Below is a small trained network, with its code and all its weights. Each question gives an input and a target symbol and asks what happens when units are switched off, that is, made to give their printed mean instead of their output.

import numpy as np


def w(rows, s, z=0):
    codes = np.array(rows[::2]) - 128.0
    scale = np.full(codes.shape[1], s)
    scale[-1] = z or s
    return codes * scale


def norm(h):
    return h / np.sqrt((h * h).mean(-1, keepdims=True) + 1e-5)


def f(y):
    return np.maximum(y, 0)


def softmax(a):
    e = np.exp(a - a.max(-1, keepdims=True))
    return e / e.sum(-1, keepdims=True)


def log_softmax(a):
    a = a - a.max(-1, keepdims=True)
    return a - np.log(np.exp(a).sum(-1, keepdims=True))


def net(x, mask):
    ids = ['ΘΛΞΠΣΦαβγδεζητψω'.index(c) for c in x.split()]
    T = len(ids)
    res = E[ids] + P[:T]
    r = norm(res)
    for j in range(2):
        rows = slice(2 * j, 2 * j + 2)
        q, k, v = (r @ M[0][rows].T for M in (Q, K, V))
        z = softmax(np.where(np.tri(T) > 0, q @ k.T / 2**0.5, -1e9)) @ v
        o = O[0][rows]
        res = res + np.where(mask[j], z, o[:, -1]) @ o[:, :-1]
    y = f(norm(res) @ A[0][:, :-1].T + A[0][:, -1])
    res = res + np.where(mask[2:18], y, B[0][:, -1]) @ B[0][:, :-1]
    return log_softmax(norm(res)[-1] @ U[:, :-1].T + U[:, -1])


Q, K, V, O, A, B = {}, {}, {}, {}, {}, {}
E = w([
[123,166,142],'Θ',
[167,101,106],'Λ',
[156,94,151],'Ξ',
[156,109,111],'Π',
[157,107,114],'Σ',
[154,109,107],'Φ',
[36,148,219],'α',
[178,94,97],'β',
[211,42,191],'γ',
[167,105,102],'δ',
[165,106,150],'ε',
[115,156,65],'ζ',
[10,2,63],'η',
[38,229,91],'τ',
[188,104,70],'ψ',
[236,40,199],'ω',
],0.015)
P = w([
[139,80,254],'0',
[209,105,91],'1',
[161,100,181],'2',
[187,112,117],'3',
[192,115,122],'4',
[178,113,146],'5',
[187,123,149],'6',
[198,145,157],'7',
[206,161,162],'8',
[211,168,164],'9',
],0.0094)
Q[0] = w([
[86,172,141],'head 1',
[52,113,187],'head 1',
[35,176,245],'head 2',
[59,187,77],'head 2',
],0.012)
K[0] = w([
[113,185,137],'head 1',
[43,113,82],'head 1',
[251,181,203],'head 2',
[109,238,133],'head 2',
],0.012)
V[0] = w([
[189,49,144],'head 1',
[196,248,185],'head 1',
[29,136,83],'head 2',
[52,2,80],'head 2',
],0.0095)
O[0] = w([
[91,143,52,249],'head 1',
[173,15,100,231],'head 1',
[204,46,85,1],'head 2',
[87,1,156,86],'head 2',
],0.0094,0.0052)
A[0] = w([
[204,141,179,108],'neuron 1',
[96,126,150,219],'neuron 2',
[158,126,128,48],'neuron 3',
[127,84,120,170],'neuron 4',
[140,198,108,172],'neuron 5',
[106,106,115,63],'neuron 6',
[69,134,221,207],'neuron 7',
[129,139,189,48],'neuron 8',
[98,149,92,98],'neuron 9',
[83,54,107,123],'neuron 10',
[152,168,143,129],'neuron 11',
[161,118,169,70],'neuron 12',
[162,86,116,63],'neuron 13',
[77,80,126,190],'neuron 14',
[152,117,253,254],'neuron 15',
[107,115,6,230],'neuron 16',
],0.022,0.0049)
B[0] = w([
[154,56,206,182],'neuron 1',
[147,154,165,158],'neuron 2',
[117,134,173,135],'neuron 3',
[63,129,117,153],'neuron 4',
[115,68,125,248],'neuron 5',
[91,167,167,133],'neuron 6',
[180,219,167,192],'neuron 7',
[137,196,173,154],'neuron 8',
[186,164,123,163],'neuron 9',
[18,84,109,157],'neuron 10',
[81,111,131,186],'neuron 11',
[171,170,125,145],'neuron 12',
[146,161,44,153],'neuron 13',
[82,125,100,157],'neuron 14',
[162,251,76,212],'neuron 15',
[196,255,192,241],'neuron 16',
],0.026,0.013)
U = w([
[183,222,119,194],'Θ',
[150,116,231,171],'Λ',
[149,2,173,214],'Ξ',
[97,92,124,2],'Π',
[115,82,88,40],'Σ',
[123,86,101,10],'Φ',
[137,84,95,17],'α',
[130,72,83,38],'β',
[149,70,70,34],'γ',
[117,82,89,35],'δ',
[106,73,78,120],'ε',
[124,94,94,16],'ζ',
[6,131,151,89],'η',
[48,119,158,115],'τ',
[72,109,103,76],'ψ',
[109,97,49,108],'ω',
],0.014,0.0073)

Each question gives the input, a string of symbols that net reads in full, and the target symbol t.
The units are the heads (2 rows each of Q, K, V and O) and the neurons (one row each of A and B). Each row of codes is followed by its name. A weight is (code - 128) times the scale printed after its matrix; where a second scale follows, it is the last column's (O, A, B and U).
mask holds one flag per unit, heads first, then neurons. A switched-off unit (its flag False) gives its mean, the last column of its rows in O or B, instead of its output. The means were averaged over made-up inputs and are rounded, as every weight is.
A unit's drop is (log p(t) with every unit on - log p(t) with that unit switched off) / (log p(t) with every unit on - log p(t) with every unit switched off).
The circuit of an input: a set's keep is (log p(t) with only the set's units on - log p(t) with every unit switched off) / (log p(t) with every unit on - log p(t) with every unit switched off). Starting from the 12 units with the biggest drops (on a tie, the unit counted first), units are removed one at a time, each time the one whose removal leaves the highest keep (on an exact tie, the one counted first), for as long as the keep stays at least 0.8.
units of the circuit, in order: the units of the circuit, biggest drop first
most important unit: the unit with the biggest drop
k most important neurons: the k neurons with the biggest drops, biggest first
which heads matter: for each layer, one digit per head in row order, 1 if its drop is at least 0.15 and else 0, layers parted by /
drop of u: that unit's drop, to one decimal
input Ξ Π Θ τ ω Σ β Φ Λ Ξ, target Λ: units of the circuit, in order -> (neuron 1)
input β τ τ η Λ Ξ, target η: units of the circuit, in order -> (head 2; neuron 10)
input δ β ε τ Ξ τ Λ η Φ, target η: units of the circuit, in order -> (head 2; neuron 10)
input ε ζ Θ Π ε ζ ω ε, target Ξ: units of the circuit, in order -> (neuron 16; neuron 1)
input Θ ψ γ Θ ε Ξ Σ Θ, target Ξ: which heads matter -> 10
input ε Ξ Λ β ζ Φ Θ ω Ξ Θ, target Λ: which heads matter -> 11
input β Φ α ω Σ ε τ ε, target Λ: which heads matter -> 11
input Θ Θ Π δ Θ Θ ζ Θ τ Π, target Λ: 2 most important neurons -> (neuron 1; neuron 15)
input Ξ Θ Θ γ Σ Ξ Θ ω ζ Σ, target Λ: 2 most important neurons -> (neuron 15; neuron 5)
input τ Σ τ Θ α β τ, target Ξ: 3 most important neurons -> (neuron 15; neuron 16; neuron 5)
input α τ Θ Ξ Σ Π β α Σ, target Λ: which heads matter -> 10
input Λ η δ, target η: which heads matter -> 01
input δ Θ ε ζ Π ε τ ε, target Ξ: which heads matter -> 10
input γ Λ ζ Θ τ β τ, target Λ: 3 most important neurons -> (neuron 15; neuron 10; neuron 5)
input Θ ε δ Θ β ζ Θ Ξ τ ε, target Λ: most important unit -> neuron 1
input Θ ε δ Θ Θ τ Θ, target Ξ: which heads matter -> 11
input Θ α η Π, target η: which heads matter -> 01
input Θ Ξ η ε, target η: drop of head 1 -> 0.1
input α δ ε Ξ δ τ Π τ, target Λ: drop of neuron 15 -> 0.8
input Θ Θ Θ τ Ξ Σ Π Θ Θ Π, target Λ: most important unit -> head 1
input τ Ξ Θ Θ, target Λ: which heads matter -> 01
input α δ Λ β ε ψ τ δ τ Λ, target Λ: which heads matter -> 00
input Θ ε γ Ξ Θ η, target η: drop of neuron 10 -> 0.4
